Below are the code and all the weights of a small trained network. Each question names an input and a class and asks about switching units off, where a switched-off unit gives its printed mean instead of its output.

import numpy as np


def w(rows, s, z=0):
    codes = np.array(rows[::2]) - 128.0
    scale = np.full(codes.shape[1], s)
    scale[-1] = z or s
    return codes * scale


def f(y):
    return y / 2 * (1 + np.tanh(0.7978845608 * (y + 0.044715 * y**3)))


def log_softmax(a):
    a = a - a.max(-1, keepdims=True)
    return a - np.log(np.exp(a).sum(-1, keepdims=True))


def net(x, mask):
    res = np.array(x, float).reshape(1, 7) / 4 @ E
    y = f(res @ A[0][:, :-1].T + A[0][:, -1])
    res = res + np.where(mask, y, B[0][:, -1]) @ B[0][:, :-1]
    return log_softmax(res[-1] @ U[:, :-1].T + U[:, -1])


A, B = {}, {}
E = w([
[113,166,180,74,110],'x0',
[192,183,163,190,80],'x1',
[76,6,101,152,53],'x2',
[135,133,106,129,146],'x3',
[132,91,91,199,188],'x4',
[160,154,104,117,174],'x5',
[35,162,194,182,145],'x6',
],0.012)
A[0] = w([
[186,117,55,126,202,241],'N1',
[134,97,126,52,117,171],'N2',
[66,94,96,122,171,176],'N3',
[115,89,94,91,111,163],'N4',
[104,174,252,138,100,222],'N5',
[77,50,127,165,112,254],'N6',
[127,110,117,95,97,39],'N7',
[124,90,94,179,85,181],'N8',
[89,75,76,134,223,252],'N9',
[123,149,174,111,81,164],'N10',
[118,94,112,96,104,192],'N11',
[199,140,126,164,168,212],'N12',
[72,96,78,127,166,107],'N13',
[149,189,56,149,192,179],'N14',
[163,73,175,179,39,148],'N15',
[106,78,116,194,85,203],'N16',
[149,108,114,67,87,216],'N17',
[188,156,97,92,184,111],'N18',
[170,145,116,118,145,7],'N19',
[127,109,141,62,47,172],'N20',
[151,194,189,102,150,177],'N21',
],0.016,0.0062)
B[0] = w([
[233,27,220,155,141,246],'N1',
[164,183,195,34,81,198],'N2',
[31,22,185,126,192,206],'N3',
[89,55,154,77,60,195],'N4',
[71,236,40,109,235,254],'N5',
[33,117,94,167,65,248],'N6',
[154,188,65,45,129,149],'N7',
[99,147,45,218,20,202],'N8',
[55,22,223,186,166,250],'N9',
[64,236,180,103,70,184],'N10',
[89,70,195,75,40,188],'N11',
[212,144,114,205,162,217],'N12',
[65,32,128,113,183,194],'N13',
[206,115,107,182,221,229],'N14',
[139,172,54,170,23,206],'N15',
[87,164,56,217,53,219],'N16',
[177,127,193,35,33,204],'N17',
[255,127,216,180,161,216],'N18',
[178,93,230,107,164,153],'N19',
[93,178,154,54,41,211],'N20',
[166,214,130,129,212,247],'N21',
],0.0089,0.017)
U = w([
[244,97,199,187,188,160],'0',
[33,25,177,149,170,60],'1',
[82,234,174,144,249,253],'2',
[106,136,79,231,83,5],'3',
[149,124,206,23,83,124],'4',
],0.012,0.0058)

Each question gives the input, the list of numbers given to net, and the class t.
The units are the neurons (one row each of A and B). Each row of codes is followed by its name. A weight is (code - 128) times the scale printed after its matrix; where a second scale follows, it is the last column's (A, B and U).
mask holds one flag per neuron, in row order. A switched-off neuron (its flag False) gives its mean, the last column of its row in B, instead of its output. The means were averaged over made-up inputs and are rounded, as every weight is.
A unit's drop is (log p(t) with every unit on - log p(t) with that unit switched off) / (log p(t) with every unit on - log p(t) with every unit switched off).
The circuit of an input: a set's keep is (log p(t) with only the set's units on - log p(t) with every unit switched off) / (log p(t) with every unit on - log p(t) with every unit switched off). Starting from the 12 units with the biggest drops (on a tie, the unit counted first), units are removed one at a time, each time the one whose removal leaves the highest keep (on an exact tie, the one counted first), for as long as the keep stays at least 0.8.
circuit, biggest first: the units of the circuit, biggest drop first
top k neurons: the k neurons with the biggest drops, biggest first
drop when u is switched off: that unit's drop, to one decimal
input [8,-4,-1,-2,8,-7,-7], class 4: circuit, biggest first	[N2]
input [-3,-6,-7,3,8,-3,2], class 0: top 2 neurons	[N14; N1]
input [2,-8,-8,-2,1,7,6], class 0: top 2 neurons	[N18; N14]
input [8,7,8,-8,3,3,-7], class 3: top 2 neurons	[N15; N8]
input [-2,3,2,8,6,-1,4], class 3: top 2 neurons	[N16; N8]
input [-3,0,3,2,2,-3,-1], class 3: top 3 neurons	[N8; N16; N15]
input [-4,0,7,-6,2,4,-7], class 3: top 3 neurons	[N8; N15; N16]
input [6,-1,4,8,2,6,-4], class 4: drop when N2 is switched off	0.2
input [-6,-6,-4,5,-7,-8,7], class 2: drop when N5 is switched off	0.8
input [-1,0,-7,4,7,1,8], class 0: drop when N14 is switched off	0.3
